Here is a tiny trained network, its code and every weight. The questions are about switching its units off for an input and a class, where a switched-off unit gives its printed mean instead of its output.

import numpy as np


def w(rows, s, z=0):
    codes = np.array(rows[::2]) - 128.0
    scale = np.full(codes.shape[1], s)
    scale[-1] = z or s
    return codes * scale


def f(y):
    return np.maximum(y, 0)


def log_softmax(a):
    a = a - a.max(-1, keepdims=True)
    return a - np.log(np.exp(a).sum(-1, keepdims=True))


def net(x, mask):
    res = np.array(x, float).reshape(1, 7) / 4 @ E
    y = f(res @ A[0][:, :-1].T + A[0][:, -1])
    res = res + np.where(mask, y, B[0][:, -1]) @ B[0][:, :-1]
    return log_softmax(res[-1] @ U[:, :-1].T + U[:, -1])


A, B = {}, {}
E = w([
[81,166,228,171,145,232,145,116,219,128,242,212],'x0',
[131,91,162,81,164,195,94,112,190,2,81,14],'x1',
[197,71,66,149,244,206,183,246,145,164,88,189],'x2',
[242,59,146,147,128,102,51,105,187,241,213,48],'x3',
[247,212,218,162,85,114,32,235,86,57,91,172],'x4',
[125,124,128,123,132,121,129,133,133,122,129,127],'x5',
[175,193,129,26,94,195,214,158,45,146,209,48],'x6',
],0.0042)
A[0] = w([
[147,118,62,95,115,72,125,141,68,134,76,92,45],'n0',
[145,116,58,93,116,70,120,141,80,136,77,100,49],'n1',
[90,170,157,99,55,83,136,33,98,109,144,83,95],'n2',
[87,170,99,112,130,162,180,145,93,78,97,160,107],'n3',
[116,89,64,96,128,74,129,107,94,144,64,82,124],'n4',
[63,97,137,180,115,51,57,79,168,119,108,170,116],'n5',
[178,88,79,118,209,193,190,221,127,143,120,131,67],'n6',
[155,190,108,115,76,98,180,157,49,204,182,167,124],'n7',
[141,101,80,109,127,102,126,124,95,122,90,115,187],'n8',
[152,97,142,108,195,171,123,171,148,65,78,87,159],'n9',
[45,71,98,83,130,146,171,74,157,138,132,102,75],'n10',
[119,143,97,187,93,72,128,133,82,214,150,219,254],'n11',
[72,157,114,124,129,155,170,151,91,70,90,173,39],'n12',
[59,48,91,189,191,102,108,86,190,141,73,172,110],'n13',
[192,196,199,136,84,111,56,190,102,99,98,158,3],'n14',
[150,99,71,97,110,80,125,127,84,132,66,97,43],'n15',
[60,83,77,109,135,119,180,67,146,171,158,110,21],'n16',
[88,146,168,144,58,87,101,72,125,102,151,98,23],'n17',
[206,172,114,11,114,166,194,176,43,140,171,51,136],'n18',
[95,122,53,146,108,84,168,102,96,228,168,197,119],'n19',
[78,164,154,111,45,59,98,50,103,118,157,85,30],'n20',
[138,57,103,217,171,56,51,118,176,155,68,164,135],'n21',
[78,174,114,113,108,139,172,131,115,78,76,164,28],'n22',
[168,190,151,174,93,101,90,187,86,146,136,200,99],'n23',
[85,131,204,133,161,199,128,113,204,94,200,155,56],'n24',
[53,184,96,88,133,154,201,145,86,68,91,161,78],'n25',
[178,87,85,160,215,175,178,203,127,157,103,163,17],'n26',
[56,46,85,108,159,140,173,61,185,162,148,119,73],'n27',
[56,160,96,115,106,142,184,141,101,73,82,164,34],'n28',
[95,155,154,122,44,64,98,53,95,108,151,99,60],'n29',
[191,81,132,124,117,125,80,98,185,203,193,64,45],'n30',
[102,151,109,165,66,56,146,112,68,211,145,185,28],'n31',
[98,161,174,130,61,74,91,49,123,107,170,88,48],'n32',
[192,166,167,133,95,99,91,178,118,112,93,150,36],'n33',
[179,180,159,57,107,186,196,167,82,174,254,82,129],'n34',
[50,86,66,118,146,115,183,64,145,175,147,117,30],'n35',
[72,88,44,113,148,117,211,58,130,175,140,117,42],'n36',
[162,117,76,115,115,68,100,161,90,120,65,111,88],'n37',
[60,175,205,160,135,201,154,111,186,136,208,190,24],'n38',
[172,92,86,148,201,156,156,179,140,151,111,150,16],'n39',
[226,94,137,125,113,101,68,87,177,214,205,53,11],'n40',
[143,89,180,211,151,59,32,151,165,108,84,190,99],'n41',
[122,96,157,69,122,211,67,76,163,33,113,15,248],'n42',
[149,85,99,87,127,104,104,106,107,90,63,62,147],'n43',
[200,166,173,139,107,120,66,173,146,112,115,137,42],'n44',
[137,93,54,115,91,51,138,118,63,127,69,87,60],'n45',
[227,52,112,134,159,136,93,158,174,209,165,79,61],'n46',
],0.0054,0.0044)
B[0] = w([
[179,153,213,195,108,222,162,77,199,215,166,183,157],'n0',
[180,144,205,196,103,207,152,106,200,197,195,185,156],'n1',
[92,139,57,69,198,159,80,216,142,193,64,197,180],'n2',
[119,77,176,159,167,78,110,65,86,124,93,166,170],'n3',
[173,168,197,183,138,162,172,128,174,185,199,181,186],'n4',
[73,171,96,110,34,177,198,71,105,133,108,108,195],'n5',
[73,162,29,24,145,181,79,196,135,212,84,184,183],'n6',
[101,103,149,92,158,84,192,136,206,89,62,28,190],'n7',
[128,175,147,154,120,134,149,126,150,159,186,184,186],'n8',
[107,133,103,104,173,51,181,149,171,103,119,84,195],'n9',
[197,201,127,174,199,129,80,184,80,40,165,60,177],'n10',
[120,92,153,75,175,29,206,170,218,73,95,62,248],'n11',
[113,34,184,166,180,71,41,62,51,132,56,180,155],'n12',
[57,168,83,120,9,170,174,48,84,127,102,66,206],'n13',
[230,232,95,239,214,192,38,174,35,25,187,24,173],'n14',
[194,152,218,184,114,217,156,96,205,208,174,186,154],'n15',
[225,224,117,192,179,192,42,184,28,19,154,31,166],'n16',
[111,154,36,42,198,235,54,216,159,217,45,196,151],'n17',
[31,150,96,141,6,171,185,31,73,108,95,88,218],'n18',
[158,102,164,95,168,77,193,144,226,72,79,30,198],'n19',
[88,134,32,35,213,212,42,212,128,211,36,205,168],'n20',
[28,160,95,110,37,156,189,59,85,107,101,81,213],'n21',
[119,32,204,163,196,68,47,66,48,138,42,183,148],'n22',
[174,190,114,148,179,112,150,175,123,49,141,29,181],'n23',
[201,145,225,186,122,168,199,114,222,199,201,161,178],'n24',
[93,33,200,174,151,54,75,37,65,130,57,178,177],'n25',
[99,164,30,6,213,223,37,211,162,226,47,205,166],'n26',
[224,212,125,187,189,153,71,190,54,37,193,61,192],'n27',
[101,30,201,177,184,64,33,46,36,145,43,181,156],'n28',
[90,136,52,55,196,194,68,188,144,205,58,199,171],'n29',
[88,59,198,200,193,50,97,48,32,123,52,215,178],'n30',
[143,42,191,63,184,91,172,179,239,85,46,27,162],'n31',
[113,157,47,57,197,206,64,214,158,212,60,201,169],'n32',
[197,208,118,198,187,180,83,169,81,75,175,64,158],'n33',
[48,166,85,156,11,179,193,36,85,130,86,94,216],'n34',
[219,221,111,189,169,182,46,182,44,27,173,35,174],'n35',
[201,219,101,193,159,170,41,176,38,36,168,37,181],'n36',
[173,143,198,183,125,172,187,108,191,177,193,160,166],'n37',
[220,174,237,225,124,204,171,89,225,244,223,210,181],'n38',
[91,171,29,24,207,218,48,204,155,214,29,202,151],'n39',
[69,10,223,202,208,31,56,31,10,116,11,233,183],'n40',
[42,179,73,110,32,186,187,64,72,120,115,82,198],'n41',
[102,109,122,81,185,3,238,170,217,86,74,63,254],'n42',
[141,160,174,152,135,107,200,131,196,153,186,148,187],'n43',
[182,214,81,190,185,137,78,148,73,54,154,58,163],'n44',
[185,135,217,198,111,197,170,111,200,197,211,196,171],'n45',
[88,30,177,153,193,51,71,65,38,123,42,205,186],'n46',
],0.0049,0.0062)
U = w([
[220,176,103,175,156,168,46,181,41,49,176,70,75],'0',
[104,125,29,30,158,200,50,206,137,208,99,224,74],'1',
[110,29,198,165,148,48,62,69,26,130,93,210,71],'2',
[199,137,213,183,101,190,162,116,216,200,222,197,77],'3',
[118,124,109,115,116,99,152,140,135,114,139,129,248],'4',
[61,144,73,111,3,183,174,63,71,117,115,86,60],'5',
[140,94,147,76,160,45,182,177,224,75,102,55,53],'6',
[188,10,66,21,8,44,80,188,116,90,254,159,152],'7',
],0.0094,0.012)

Each question gives the input, the list of numbers given to net, and the class t.
The units are the neurons (one row each of A and B). Each row of codes is followed by its name. A weight is (code - 128) times the scale printed after its matrix; where a second scale follows, it is the last column's (A, B and U).
mask holds one flag per neuron, in row order. A switched-off neuron (its flag False) gives its mean, the last column of its row in B, instead of its output. The means were averaged over made-up inputs and are rounded, as every weight is.
A unit's drop is (log p(t) with every unit on - log p(t) with that unit switched off) / (log p(t) with every unit on - log p(t) with every unit switched off).
The circuit of an input: a set's keep is (log p(t) with only the set's units on - log p(t) with every unit switched off) / (log p(t) with every unit on - log p(t) with every unit switched off). Starting from the 12 units with the biggest drops (on a tie, the unit counted first), units are removed one at a time, each time the one whose removal leaves the highest keep (on an exact tie, the one counted first), for as long as the keep stays at least 0.8.
circuit, biggest first: the units of the circuit, biggest drop first
unit that matters most: the unit with the biggest drop
k most important neurons: the k neurons with the biggest drops, biggest first
drop of u: that unit's drop, to one decimal
input [8,7,5,-2,6,-3,3], class 3: 3 most important neurons	n24, n38, n11
input [5,1,-4,2,8,7,-6], class 0: unit that matters most	n14
input [4,5,4,0,0,1,-5], class 5: circuit, biggest first	n13, n41, n21
input [-1,2,2,-2,6,0,-8], class 5: circuit, biggest first	n41, n21
input [4,-4,0,6,-6,7,-8], class 5: 4 most important neurons	n13, n21, n5, n41
input [-3,-5,-7,-6,-8,-3,8], class 0: circuit, biggest first	n36, n16
input [-5,-7,0,6,5,6,2], class 6: circuit, biggest first	n11, n7
input [-7,-4,3,-6,0,6,-8], class 5: 2 most important neurons	n21, n13
input [1,-5,4,6,-3,3,2], class 2: circuit, biggest first	n46, n40
input [-5,8,5,5,-3,-2,8], class 5: 2 most important neurons	n18, n34
input [-7,0,-8,7,-1,4,-4], class 1: circuit, biggest first	n20, n32
input [-1,-8,1,0,5,3,-4], class 6: circuit, biggest first	n11, n31
input [0,3,-2,-1,-7,3,-8], class 5: 3 most important neurons	n13, n5, n21
input [-4,-6,-4,4,8,0,-4], class 0: circuit, biggest first	n14
input [-1,-4,3,1,1,-1,-6], class 5: 2 most important neurons	n21, n41
input [6,-7,-3,7,2,-1,0], class 2: 3 most important neurons	n40, n30, n42
input [4,6,1,-1,1,3,1], class 6: 2 most important neurons	n42, n9
input [1,-5,2,0,0,-4,8], class 5: 2 most important neurons	n34, n18
input [-1,0,-4,7,-6,1,-4], class 2: 2 most important neurons	n40, n30
input [1,5,4,8,2,-7,-8], class 2: circuit, biggest first	n46
input [7,2,2,-2,-3,-3,7], class 3: 4 most important neurons	n38, n24, n21, n13
input [1,5,5,-3,-7,-3,1], class 0: drop of n27	0.1
input [3,-7,4,-7,5,-7,1], class 2: drop of n12	0.4
input [5,1,0,-6,5,-1,4], class 2: drop of n25	0.2
input [-8,-3,4,-5,-2,6,7], class 3: drop of n0	0.1
